Here is a tiny trained network, its code and every weight. The questions are about switching its units off for an input and a target symbol, where a switched-off unit gives its printed mean instead of its output.

import numpy as np


def w(rows, s, z=0):
    codes = np.array(rows[::2]) - 128.0
    scale = np.full(codes.shape[1], s)
    scale[-1] = z or s
    return codes * scale


def f(y):
    return np.maximum(y, 0)


def softmax(a):
    e = np.exp(a - a.max(-1, keepdims=True))
    return e / e.sum(-1, keepdims=True)


def log_softmax(a):
    a = a - a.max(-1, keepdims=True)
    return a - np.log(np.exp(a).sum(-1, keepdims=True))


def net(x, mask):
    ids = ['αβγδεηθλπστφω'.index(c) for c in x.split()]
    T = len(ids)
    res = E[ids] + P[:T]
    r = res
    for j in range(2):
        rows = slice(2 * j, 2 * j + 2)
        q, k, v = (r @ M[0][rows].T for M in (Q, K, V))
        z = softmax(np.where(np.tri(T) > 0, q @ k.T / 2**0.5, -1e9)) @ v
        o = O[0][rows]
        res = res + np.where(mask[j], z, o[:, -1]) @ o[:, :-1]
    y = f(res @ A[0][:, :-1].T + A[0][:, -1])
    res = res + np.where(mask[2:10], y, B[0][:, -1]) @ B[0][:, :-1]
    return log_softmax(res[-1] @ U[:, :-1].T + U[:, -1])


Q, K, V, O, A, B = {}, {}, {}, {}, {}, {}
E = w([
[165,159,136,119,103,182],'α',
[190,130,150,183,117,125],'β',
[117,99,121,156,124,155],'γ',
[132,110,142,146,180,125],'δ',
[183,135,125,174,85,152],'ε',
[86,144,121,75,166,209],'η',
[172,121,164,137,162,46],'θ',
[143,164,154,76,165,151],'λ',
[69,142,150,2,149,167],'π',
[103,139,149,39,114,157],'σ',
[97,123,132,95,192,147],'τ',
[149,92,127,181,86,125],'φ',
[158,101,151,159,138,120],'ω',
],0.015)
P = w([
[158,95,8,129,144,106],'0',
[219,146,110,32,78,84],'1',
[123,191,163,200,156,182],'2',
[151,28,140,134,143,197],'3',
[221,167,115,9,43,81],'4',
[87,165,198,179,136,140],'5',
[189,20,150,124,180,226],'6',
[234,171,114,16,44,47],'7',
[54,147,216,180,113,94],'8',
[220,3,133,136,238,218],'9',
],0.016)
Q[0] = w([
[50,158,71,182,105,105],'h0',
[115,3,179,152,141,214],'h0',
[92,37,150,174,150,192],'h1',
[181,55,200,110,140,154],'h1',
],0.011)
K[0] = w([
[236,107,147,86,163,178],'h0',
[65,152,251,152,107,127],'h0',
[117,121,242,152,57,163],'h1',
[1,176,202,168,77,45],'h1',
],0.0097)
V[0] = w([
[130,58,115,153,81,211],'h0',
[56,58,93,181,116,118],'h0',
[130,72,170,155,248,129],'h1',
[237,129,167,161,98,65],'h1',
],0.016)
O[0] = w([
[137,38,151,159,109,191,29],'h0',
[76,85,129,163,50,140,26],'h0',
[20,117,8,141,34,157,254],'h1',
[193,202,128,129,10,182,191],'h1',
],0.016,0.0034)
A[0] = w([
[56,87,1,168,145,118,45],'n0',
[131,94,137,140,106,213,45],'n1',
[28,158,229,142,144,203,245],'n2',
[146,127,106,9,107,141,1],'n3',
[92,226,81,141,109,99,33],'n4',
[165,199,186,90,68,140,219],'n5',
[133,178,179,149,183,128,222],'n6',
[212,69,30,76,138,38,190],'n7',
],0.0096,0.0062)
B[0] = w([
[181,186,168,110,142,73,194],'n0',
[115,109,148,102,100,77,151],'n1',
[178,124,128,194,111,94,162],'n2',
[166,157,123,202,137,158,173],'n3',
[128,55,213,168,125,157,196],'n4',
[97,102,96,126,200,59,251],'n5',
[72,101,118,169,8,162,187],'n6',
[101,166,125,119,135,223,203],'n7',
],0.011,0.022)
U = w([
[118,150,117,197,155,124,169],'α',
[81,101,185,125,139,64,106],'β',
[189,118,159,109,159,130,118],'γ',
[61,77,77,120,156,155,135],'δ',
[163,107,150,117,188,90,3],'ε',
[154,135,203,98,136,171,123],'η',
[144,152,78,108,173,79,58],'θ',
[86,106,125,103,181,99,126],'λ',
[134,172,89,120,161,154,123],'π',
[113,151,117,87,86,138,160],'σ',
[86,84,6,110,146,110,185],'τ',
[92,77,130,102,112,133,87],'φ',
[99,164,162,70,116,98,152],'ω',
],0.012,0.0045)

Each question gives the input, a string of symbols that net reads in full, and the target symbol t.
The units are the heads (2 rows each of Q, K, V and O) and the neurons (one row each of A and B). Each row of codes is followed by its name. A weight is (code - 128) times the scale printed after its matrix; where a second scale follows, it is the last column's (O, A, B and U).
mask holds one flag per unit, heads first, then neurons. A switched-off unit (its flag False) gives its mean, the last column of its rows in O or B, instead of its output. The means were averaged over made-up inputs and are rounded, as every weight is.
A unit's drop is (log p(t) with every unit on - log p(t) with that unit switched off) / (log p(t) with every unit on - log p(t) with every unit switched off).
The circuit of an input: a set's keep is (log p(t) with only the set's units on - log p(t) with every unit switched off) / (log p(t) with every unit on - log p(t) with every unit switched off). Starting from all 10 units, units are removed one at a time, each time the one whose removal leaves the highest keep (on an exact tie, the one counted first), for as long as the keep stays at least 0.8.
circuit, biggest first: the units of the circuit, biggest drop first
unit that matters most: the unit with the biggest drop
k most important neurons: the k neurons with the biggest drops, biggest first
which heads matter: for each layer, one digit per head in row order, 1 if its drop is at least 0.15 and else 0, layers parted by /
input φ τ θ γ β, target β: which heads matter : 11
input λ τ π τ, target λ: circuit, biggest first : h1; n0; n7
input β θ β α δ θ θ σ, target θ: unit that matters most : n5
input β α δ λ λ, target θ: circuit, biggest first : n5; h1
input σ τ θ σ θ θ θ λ, target η: circuit, biggest first : h1; n7; n6
input δ θ σ τ φ, target σ: circuit, biggest first : h1; n5; n0
input σ θ τ θ φ, target η: 2 most important neurons : n7; n5
input σ α λ θ ε β η ω, target η: 2 most important neurons : n5; n7
input θ ω ω τ η, target α: circuit, biggest first : n3; n4; h1; n5
input θ α σ σ π ω σ, target σ: which heads matter : 01
input δ π ω π θ δ η, target ω: circuit, biggest first : n0; h1; n1
input θ τ ω θ, target σ: circuit, biggest first : h1; n5
input ε π φ σ π β λ π, target ε: circuit, biggest first : h1; n5
input θ θ θ, target β: 3 most important neurons : n4; n5; n7
input σ π π, target β: circuit, biggest first : h1
input σ θ φ φ σ τ σ, target θ: circuit, biggest first : n0; h1; n4
input δ θ τ ε λ θ θ, target α: circuit, biggest first : h0; n4; h1; n3
input δ σ η β λ, target σ: circuit, biggest first : h1; h0; n5
input π π σ φ φ ω θ φ λ τ, target π: which heads matter : 10
input θ σ θ, target β: circuit, biggest first : n4; h0; n7; n3
input θ θ θ γ σ, target α: unit that matters most : n3
input θ λ γ θ π α σ γ τ φ, target θ: 3 most important neurons : n0; n4; n6
input δ η β ω, target τ: which heads matter : 01
input π λ θ θ β η σ φ, target δ: which heads matter : 01
input ε λ λ τ θ σ γ β θ τ, target α: 2 most important neurons : n4; n3
